Rows and whether each has a hidden trait (one of two labels; each part has its own):
[ 0.01 -0.44 -0.36 -1.37 -1.61 -1.52 -1.10 -0.96 -0.66 -0.88 -2.66 -0.54
 -2.34 -0.51 -0.54 -0.96 -0.09  0.33  0.25  0.18  0.49  0.82  1.09  8.13
  1.03  0.86  1.68  0.49  0.97  1.01  0.97  0.71  0.46  0.76  0.13  0.05] | Gr
[-0.31 -0.98 -0.83 -3.17 -3.80 -2.11 -2.00 -1.33 -0.73 -0.35 -0.89 -0.04
  0.39  0.29  0.41  1.68  0.53  0.78  0.76  0.30  0.81  1.02  0.81  5.38
  0.39  0.21  0.49  0.16  0.34 -0.15 -0.47 -0.36 -0.21 -0.85 -0.46 -0.22] | Gr
[ 0.58  0.51  0.35  1.18  0.82  0.62  0.12 -0.20 -0.09 -0.23 -0.28 -0.10
 -0.99 -0.31 -0.54 -3.15 -0.66 -0.82 -0.57 -0.35 -1.07 -0.73 -0.75 -2.50
 -0.13  0.02  0.16  0.31  0.32  0.86  1.60  2.45  1.18  2.07  0.65  0.33] | Gr
[ 0.64  1.81  0.85  1.73  2.71  2.01  1.08  1.00  0.44  0.33  0.49  0.03
 -0.23  0.00 -0.04  0.39 -0.28 -0.11 -0.50 -0.24 -0.71 -0.96 -0.98 -5.53
 -0.99 -0.75 -1.66 -0.37 -0.49  0.12  0.90  0.53  0.57  1.27  0.70  0.45] | HR
[-0.68 -1.47 -1.64 -2.72 -2.19  1.14  0.72  1.66  0.65  0.78  2.05  0.46
  1.32  0.21  1.33  3.99  0.86  1.11  0.66 -0.03 -0.28  0.30  0.80 -0.28
 -0.25  0.25 -0.16 -0.21 -0.31  0.55  0.83 -2.37 -1.91 -1.95 -0.70 -0.39] | HR
[ 0.39  0.79  1.31  1.38  4.19  2.33  1.16  1.20  0.71  0.78  1.22  0.18
  0.60  0.20  0.31  0.97  0.24  0.25 -0.11 -0.09 -0.24 -0.75 -0.84 -8.86
 -0.71 -0.77 -2.40 -0.61 -1.05 -1.83 -0.71 -1.88 -0.95 -0.74 -0.05  0.15] | HR
[ 0.27  1.15  1.08  3.90  3.43  2.00  1.37  1.35  0.20  0.48  0.51  0.05
  0.84  0.10  0.25  1.05 -0.14  0.17 -0.25 -0.13 -0.37 -0.76 -0.60 -6.50
 -0.75 -0.74 -2.15 -0.57 -1.12 -1.36 -0.74 -1.17 -0.81  0.04  0.25  0.19] | HR
[-0.42 -0.55 -1.37 -3.45 -3.75 -1.74 -1.80 -0.38 -0.49 -0.71  0.23 -0.58
 -1.14 -0.44  0.33  2.38  0.55  1.15  0.37  0.23  0.66  1.07  1.32  5.46
  0.58  0.98  1.96  0.33  0.60  1.09  2.16 -0.33 -0.15  0.84  0.01 -0.11] | Gr
[ 0.09  0.51 -0.04  0.19  0.46  1.57 -0.43  0.89  0.27 -0.14 -1.96 -0.47
 -1.76 -0.72 -0.71 -1.01 -0.23 -0.32 -0.75 -0.52 -1.19 -0.70 -0.05 -1.47
 -0.09  0.78  2.06  0.63  1.37  3.47  3.76  1.50  0.36  3.12  0.71  0.33] | Gr
[-0.72 -1.35 -1.04 -1.50  0.28  1.19  1.11  1.05  0.61  0.88  2.61  0.39
  1.40  0.36  0.74  1.91  0.48  0.55  0.20  0.07 -0.02  0.19  0.12 -0.89
 -0.04 -0.07 -0.71 -0.25 -0.58 -0.67 -0.77 -2.12 -1.81 -2.72 -0.83 -0.40] | HR
[ 0.18 -0.15  0.10 -0.23 -1.03 -1.44 -1.71 -1.23 -0.74 -0.76 -2.50 -0.40
 -1.79 -0.58 -0.77 -2.09 -0.34 -0.47  0.26  0.19  0.87  0.83  0.78  7.38
  1.00  0.78  1.64  0.65  0.71  2.80  0.12  1.08  0.90  0.54  0.12  0.03] | Gr
[ 0.26  0.75  0.72  3.28  3.56  2.57  1.57  1.24  0.64  0.73  1.65  0.17
  0.46  0.09  0.46  1.00  0.20  0.07 -0.08 -0.11 -0.28 -0.48 -0.66 -6.15
 -0.70 -0.78 -2.20 -0.71 -0.99 -1.59 -1.16 -1.82 -0.88 -1.41 -0.22  0.06] | HR
[-0.47 -0.32 -1.27 -4.82 -3.21 -2.78 -1.90 -0.55 -0.61 -1.00 -2.01 -0.34
 -0.61 -0.03  0.36  2.15  0.59  1.27  0.61  0.30  0.40  0.63  1.14  4.46
  0.51  0.48  1.10  0.33  0.61  1.67  1.40 -0.18 -0.40 -0.51 -0.09 -0.12] | Gr
[ 0.13  0.51  0.05  0.12 -0.20 -0.05 -0.82  0.18 -0.18 -0.45 -1.36 -0.50
 -1.58 -0.58 -0.92 -3.47 -0.63 -0.67 -0.44 -0.28 -0.29  0.01  0.50  3.42
  0.39  0.91  2.82  0.84  1.10  2.23  3.46  1.55  1.05  1.78  0.32  0.10] | Gr
[-0.38  0.00 -0.68 -3.05 -2.36 -0.79 -1.21 -0.06 -0.28 -0.78 -3.30 -0.77
 -2.15 -0.67 -0.43  0.57  0.23  1.04  0.07  0.03 -0.11  0.97  1.83  9.03
  0.37  1.34  2.66  0.54  0.96  2.47  2.36  0.32  0.11  1.31  0.19  0.00] | Gr
[ 0.49  0.90  1.29  4.31  4.34  3.08  1.44  0.63  0.39  0.64  1.66  0.24
  0.99  0.29  0.13 -0.23 -0.08 -0.31 -0.01  0.01  0.07 -0.48 -0.99 -6.08
 -0.48 -0.79 -1.79 -0.81 -1.50 -2.62 -2.39 -1.06 -1.08 -1.25 -0.16  0.09] | HR
[-0.75 -1.66 -1.09 -3.48 -1.45 -0.75 -0.36  0.18  0.36  0.48  2.53  0.48
  2.12  0.66  0.91  2.24  0.50  0.74  0.43  0.10  0.32  0.25  0.25  3.89
  0.05  0.18 -0.23 -0.10 -0.32 -1.27 -0.57 -1.32 -1.01 -2.70 -0.71 -0.49] | HR
[ 0.20  0.56 -0.27 -0.49 -0.11  0.22 -0.29  0.06  0.00 -0.42 -1.95 -0.42
 -0.44 -0.64 -0.87 -1.86 -0.52 -0.87 -0.56 -0.26 -0.61 -0.20  0.59  3.59
  0.32  1.15  2.51  0.76  1.31  2.59  2.21  1.17  0.91  0.85  0.39  0.23] | Gr
[ 0.53  1.46  0.15  0.89  2.24  3.50  1.10  1.91  0.29  0.51 -0.63 -0.20
 -0.52 -0.71  0.10  1.21  0.24  0.38 -0.50 -0.47 -1.55 -1.18 -0.51 -7.97
 -1.20 -0.53 -0.78 -0.11  0.02  2.33  3.18  0.58  0.05  2.92  0.67  0.50] | HR
[ 0.62  1.43  0.82  2.04  2.25  1.83  1.07  0.75  0.17  0.30  0.52 -0.05
  0.58 -0.16  0.00 -0.11 -0.18 -0.15 -0.41 -0.29 -0.88 -1.36 -0.95 -6.64
 -0.85 -0.76 -1.48 -0.32 -0.34  0.14  0.78  0.85  0.75  2.64  0.83  0.37] | HR
[ 0.34  1.06  0.71  2.97  3.46  2.91  1.61  1.41  0.74  0.58  1.19  0.16
  0.64  0.09  0.39  0.52  0.24  0.18  0.02 -0.14 -0.37 -0.62 -0.42 -5.54
 -0.66 -0.64 -1.99 -0.56 -1.12 -1.40 -0.99 -1.69 -1.31 -0.88  0.01  0.20] | HR
[ 0.51  0.75  0.12  0.52  0.99  1.66  0.41  0.28  0.18 -0.14 -0.64 -0.25
 -1.00 -0.52 -0.49 -1.72 -0.46 -0.77 -0.79 -0.43 -1.07 -1.17 -0.56 -3.38
 -0.38  0.26  1.15  0.42  0.50  2.44  2.29  2.28  1.14  2.73  0.57  0.29] | HR
